array([[ 30, -26,  21,   2, -51,  33, -74, -52,  -7,   2,  19,   0, -33,
        -66],
       [  4, -12,   9, -30, -24,  16, -33, -17,  -1,   6,   2,  -2, -17,
        -25],
       [-32, -19, -27,   6, -21,   4, -14,   7,  -5,  -6,   8,  -8,  -4,
        -16],
       [-32,  14, -22,   1,  21, -22,  50,  42,   4,   0, -13,  -3,  23,
         45],
       [ 56,   4,  38,  -5,   2,  13, -31, -45,   2,   2,   8,  10, -15,
        -27],
       [ 69,  25,  31,  -8,  52, -12,  19, -37,  10, -12,  13,  21,   9,
          7],
       [ 31,  33,  34, -10,  34, -12,  34,  12,  10,  18, -26,   8,  11,
         45],
       [-54,  -1, -37,  -4,   0, -14,  35,  46,  -3,  -2, -10,  -9,  14,
         29],
       [-55,   2, -32,   5,   2, -16,  39,  52,   0,   2, -14, -11,  18,
         37],
       [-35,   7, -33,   4,  19, -24,  45,  36,   2,  -9,  -6,  -3,  21,
         34],
       [-47,   1, -34,   4,   7, -17,  38,  42,  -1,  -5,  -8,  -8,  19,
         30],
       [ 35,  33,  40, -11,  30,  -9,  26,   7,  10,  18, -43,   9,  10,
         40]]) ⇒ 40

array([[ -9,  -6, -44,  22,  28, -44,  38,  -1,  27,  -8,  25],
       [-14, -21,  65, -52,  -9,  61, -28, -23,  -6, -18, -62],
       [-44, -45,   0, -27,  54, -10,  44, -37,  54, -45, -38],
       [ -3,   3, -65,  42,  29, -63,  47,   9,  27,   0,  47],
       [-56, -55,  -4, -32,  69, -14,  58, -45,  69, -56, -45],
       [  4,  13, -70,  51,  23, -68,  42,  17,  19,   9,  60]]) ⇒ 60

array([[  3,  31,  61,  -3,  46,  30,   8,  22],
       [  3, -27, -29,  -2,  14,  -1, -46,  28],
       [ -3, -20,   8,  11, -10,   9,   4,  -7],
       [-28,   4, -18,  15,  -1,  -2, -33, -22],
       [-10, -13, -20,   3, -13, -14,  -3, -10],
       [ 30, -18, -49, -23,  -7, -34,  14,  16],
       [ 12, -47, -16,  -1, -20, -21, -13, -13],
       [-32,  -5, -42,  -5, -28,   4, -11, -23],
       [  6,  27, -12, -17,  24,  -2, -34,  36]]) ⇒ 36

array([[ -1,  21,  -6, -10,  -4,  -6, -33,   9,   2,  -1],
       [-12,  11,  15,  -6, -10,   9, -17,  13, -18, -27],
       [-13,  16,   3,  -7,   5,  -4, -44,  18,  18,  21],
       [ 19, -26,  -4,  20,  22,  22,   6, -15,  15,  58],
       [ 23, -17,  39,  -3, -21,  12, -63,  23,  -8,  10],
       [ 35,  -1,  20,   5, -22,  -9,  -9,   4,  -1, -11],
       [-26,  28,   1,  -8,  -8,  13, -22,   8,  -9, -18],
       [ -8,  -5,  -2,   2,   6,   6, -11,  -6,  11,  27],
       [ 14,  24, -14,  30,  11,   7,  34, -20,   4, -15],
       [ 14, -27,  18,  -7,  -6,   0, -23,   9,  13,  38],
       [  9,  11, -15,  29,  20,  21,  37, -23, -12,  -9]]) ⇒ -9

array([[ 18,  40,  16, -25, -12, -17,  21, -24,   2,  30,   3, -44, -15,
         27],
       [-14,  -5,   3,  34,   3,  26,  -6,  34,   3,  17,  -2,  -5,  -7,
          8],
       [-30,  23,  17,  15, -56, -12,  20,  49, -23,  51, -31,  20, -29,
         -1],
       [  5,  -2,  -2,   0,   9,   5,  -2,  -6,   5,  -5,   5,  -8,   3,
          3],
       [-28,  -3,   5,  19, -31,  -1,   4,  41, -16,  18, -21,  33, -11,
        -13],
       [-13, -21,  -9,  -1, -11, -10,  -6,   8, -12, -21, -11,  45,   9,
        -26]]) ⇒ -26
---
[[  4  21  -1  49  32 -25  34]
 [ 22  43  -7  73  -5   4  58]
 [ 25  31 -20  35 -34  22  37]]: -34

[[ 33  64  45  25 -42  37]
 [-15  15 -40  59 -36 -11]
 [-14 -43  -7  18 -27  74]]: 18

[[-40  55  28 -20]
 [  8  -6  50 -53]
 [ 67 -18  43  15]]: -18

[[ 63  -1  10   2]
 [-13 -13 -66 -16]
 [  3 -61 -23  20]]: -61

[[ 38  15  26   3 -54 -53]
 [-11  -8 -26  33 -59   0]
 [ 11  21 -35   6  63  -5]]: 6

[[  7  -5   0   2  -1   9 -17]
 [ -1 -26  25  48 -13 -20  60]
 [ 28 -56  68   5  32  31  -1]]: 32
---
-14.1,-9.6,14.6,18.3,-16.7 | 18.3
-9.153,17.429,-8.763,2.057 | -8.763
-13.541,182.605,85.924,38.638,-164.519,4.835 | -164.519
-161.16,17.22,56.26,93.65 | 56.26
0.00,-0.09,0.15,0.06,0.10,-0.17,0.02 | -0.17
-112.40,-153.58,113.80,-30.05,-55.32 | -30.05
11.1,-4.1,2.5,-1.0,-11.3,-9.7,-10.1 | -9.7
-78.3,92.2,-149.4,-64.3 | -149.4
-0.280,1.513,-1.880,-0.448,-1.337 | -0.448
---
 22  -45   -1  -43
  5   16   -6  -37
 -3   29    1   -5
⇒ 29, 22

  5  -19    7  -26   28 ⇒ 28, 7

93  79  41  77  55  24 ⇒ 93, 79

72  41  88  67  36  75  37
45  64  46  48  24  56  64
⇒ 88, 75

 269  -629   574  -181    58
 140  -191   651  -417   411
  72  -878   721   -53    26
⇒ 721, 651

240  309  629  815  848  379  438
746  234  260  587  656  673  804
⇒ 848, 815

-350  -176   234  -406   196   -68
 -56   117   566  -698   141   119
⇒ 566, 234

80  85  90  14  24  97  73
39  79  55  12  45  54  69
⇒ 97, 90
